Here is a tiny trained network, its code and every weight. The questions are about switching its units off for an input and a class, where a switched-off unit gives its printed mean instead of its output.

import numpy as np


def w(rows, s, z=0):
    codes = np.array(rows[::2]) - 128.0
    scale = np.full(codes.shape[1], s)
    scale[-1] = z or s
    return codes * scale


def norm(h):
    return h / np.sqrt((h * h).mean(-1, keepdims=True) + 1e-5)


def f(y):
    return y / 2 * (1 + np.tanh(0.7978845608 * (y + 0.044715 * y**3)))


def log_softmax(a):
    a = a - a.max(-1, keepdims=True)
    return a - np.log(np.exp(a).sum(-1, keepdims=True))


def net(x, mask):
    res = np.array(x, float).reshape(1, 3) / 4 @ E
    u = 0
    for l in range(4):
        y = f(norm(res) @ A[l][:, :-1].T + A[l][:, -1])
        res = res + np.where(mask[u : u + 4], y, B[l][:, -1]) @ B[l][:, :-1]
        u += 4
    return log_softmax(norm(res)[-1] @ U[:, :-1].T + U[:, -1])


A, B = {}, {}
E = w([
[254,241,102,160,79,143,208,82,111,113],'x0',
[52,90,213,236,118,121,162,106,71,55],'x1',
[153,48,44,225,15,137,3,166,147,73],'x2',
],0.0066)
A[0] = w([
[187,124,180,131,192,114,131,93,142,94,165],'0.n1',
[134,154,68,139,99,158,234,189,122,230,229],'0.n2',
[1,79,131,96,138,91,72,116,127,153,133],'0.n3',
[198,237,116,152,146,159,104,167,80,25,2],'0.n4',
],0.0062,0.0021)
B[0] = w([
[254,165,79,186,220,166,139,225,120,154,156],'0.n1',
[141,102,112,202,128,161,39,166,209,200,219],'0.n2',
[166,214,150,121,167,156,157,135,153,30,254],'0.n3',
[105,216,93,136,181,55,116,174,51,86,194],'0.n4',
],0.0071,0.0044)
A[1] = w([
[2,60,179,40,182,4,75,187,169,102,70],'1.n1',
[82,224,48,220,150,197,112,205,155,34,127],'1.n2',
[22,97,121,219,206,114,82,229,66,225,4],'1.n3',
[24,137,146,240,91,171,254,165,72,128,57],'1.n4',
],0.0048,0.0028)
B[1] = w([
[236,208,159,151,143,218,33,88,115,163,181],'1.n1',
[121,110,108,60,142,145,110,153,78,130,253],'1.n2',
[103,167,187,71,118,251,120,148,157,189,119],'1.n3',
[150,196,134,103,61,114,75,118,204,157,173],'1.n4',
],0.013,0.0053)
A[2] = w([
[125,163,105,84,104,134,105,121,142,188,100],'2.n1',
[136,147,184,155,116,131,142,105,101,117,176],'2.n2',
[119,142,190,144,164,153,174,139,91,185,180],'2.n3',
[113,132,135,113,162,115,145,12,119,204,254],'2.n4',
],0.011,0.0023)
B[2] = w([
[8,134,207,129,94,102,172,131,174,84,254],'2.n1',
[107,157,127,131,100,103,35,145,225,175,179],'2.n2',
[126,64,64,119,102,128,147,94,42,61,245],'2.n3',
[153,66,119,154,58,98,25,96,93,167,208],'2.n4',
],0.011,0.0042)
A[3] = w([
[162,236,84,208,131,112,186,161,102,116,26],'3.n1',
[114,176,81,206,165,131,177,136,89,142,3],'3.n2',
[83,208,236,81,1,119,88,110,201,149,176],'3.n3',
[34,137,168,71,125,158,150,154,96,48,46],'3.n4',
],0.0069,0.002)
B[3] = w([
[106,151,243,157,206,209,121,43,203,141,169],'3.n1',
[77,216,190,14,154,246,86,145,137,82,131],'3.n2',
[151,128,90,164,82,80,246,167,217,165,254],'3.n3',
[21,150,133,167,176,118,254,172,80,229,153],'3.n4',
],0.0098,0.0082)
U = w([
[95,149,118,170,78,51,166,141,250,145,207],'0',
[113,216,202,109,233,223,74,111,159,64,26],'1',
[103,33,51,132,86,93,71,72,64,97,227],'2',
[10,74,129,141,159,89,241,227,62,129,1],'3',
],0.011,0.0023)

Each question gives the input, the list of numbers given to net, and the class t.
The units are the neurons (one row each of A and B). Each row of codes is followed by its name. A weight is (code - 128) times the scale printed after its matrix; where a second scale follows, it is the last column's (A, B and U).
mask holds one flag per neuron, layer by layer. A switched-off neuron (its flag False) gives its mean, the last column of its row in B, instead of its output. The means were averaged over made-up inputs and are rounded, as every weight is.
A unit's drop is (log p(t) with every unit on - log p(t) with that unit switched off) / (log p(t) with every unit on - log p(t) with every unit switched off).
The circuit of an input: a set's keep is (log p(t) with only the set's units on - log p(t) with every unit switched off) / (log p(t) with every unit on - log p(t) with every unit switched off). Starting from the 12 units with the biggest drops (on a tie, the unit counted first), units are removed one at a time, each time the one whose removal leaves the highest keep (on an exact tie, the one counted first), for as long as the keep stays at least 0.8.
circuit, biggest first: the units of the circuit, biggest drop first
most important unit: the unit with the biggest drop
k most important neurons: the k neurons with the biggest drops, biggest first
k most important neurons of layer l: the k neurons of layer l with the biggest drops, biggest first
input [1,7,-7], class 0: 4 most important neurons => (1.n4 2.n2 1.n2 3.n3)
input [-1,2,-3], class 3: 4 most important neurons => (0.n1 1.n1 3.n4 2.n4)
input [2,-1,3], class 3: most important unit => 1.n2
input [-1,5,-5], class 0: 2 most important neurons of layer 1 => (1.n4 1.n2)
input [4,8,-6], class 0: 2 most important neurons => (1.n4 2.n2)
input [4,4,-5], class 2: 3 most important neurons => (0.n3 2.n3 2.n4)
input [-8,-6,-5], class 1: 3 most important neurons => (1.n1 1.n4 0.n3)
input [-4,-1,-4], class 1: 3 most important neurons => (1.n1 3.n3 2.n1)
input [-3,-5,-6], class 2: circuit, biggest first => (2.n4 2.n3)
input [6,8,-8], class 0: 4 most important neurons => (1.n4 2.n2 1.n2 0.n3)
input [7,-3,-8], class 2: 2 most important neurons => (2.n4 0.n3)
input [-7,7,1], class 0: 2 most important neurons => (1.n4 3.n3)
input [-7,5,-8], class 2: 2 most important neurons => (2.n3 2.n4)
input [7,4,-2], class 1: most important unit => 0.n1
input [-1,1,1], class 3: 2 most important neurons => (0.n3 3.n4)
input [1,0,-3], class 3: 2 most important neurons => (0.n2 0.n1)
input [8,-7,2], class 1: 2 most important neurons => (0.n4 1.n4)
input [0,-1,-3], class 3: 2 most important neurons => (0.n2 1.n3)
input [-6,7,-6], class 0: circuit, biggest first => (1.n4 3.n3)
input [-3,8,-5], class 0: circuit, biggest first => (1.n4)
input [6,0,-8], class 2: 2 most important neurons of layer 2 => (2.n4 2.n3)
input [2,-2,-3], class 3: 2 most important neurons of layer 2 => (2.n1 2.n3)
input [8,6,8], class 1: 2 most important neurons of layer 3 => (3.n1 3.n3)
input [2,3,1], class 3: 2 most important neurons of layer 1 => (1.n2 1.n1)
input [-5,6,-1], class 0: 2 most important neurons of layer 1 => (1.n4 1.n1)
input [1,3,-5], class 2: 2 most important neurons of layer 2 => (2.n3 2.n4)
input [4,8,-7], class 0: 2 most important neurons of layer 1 => (1.n4 1.n2)
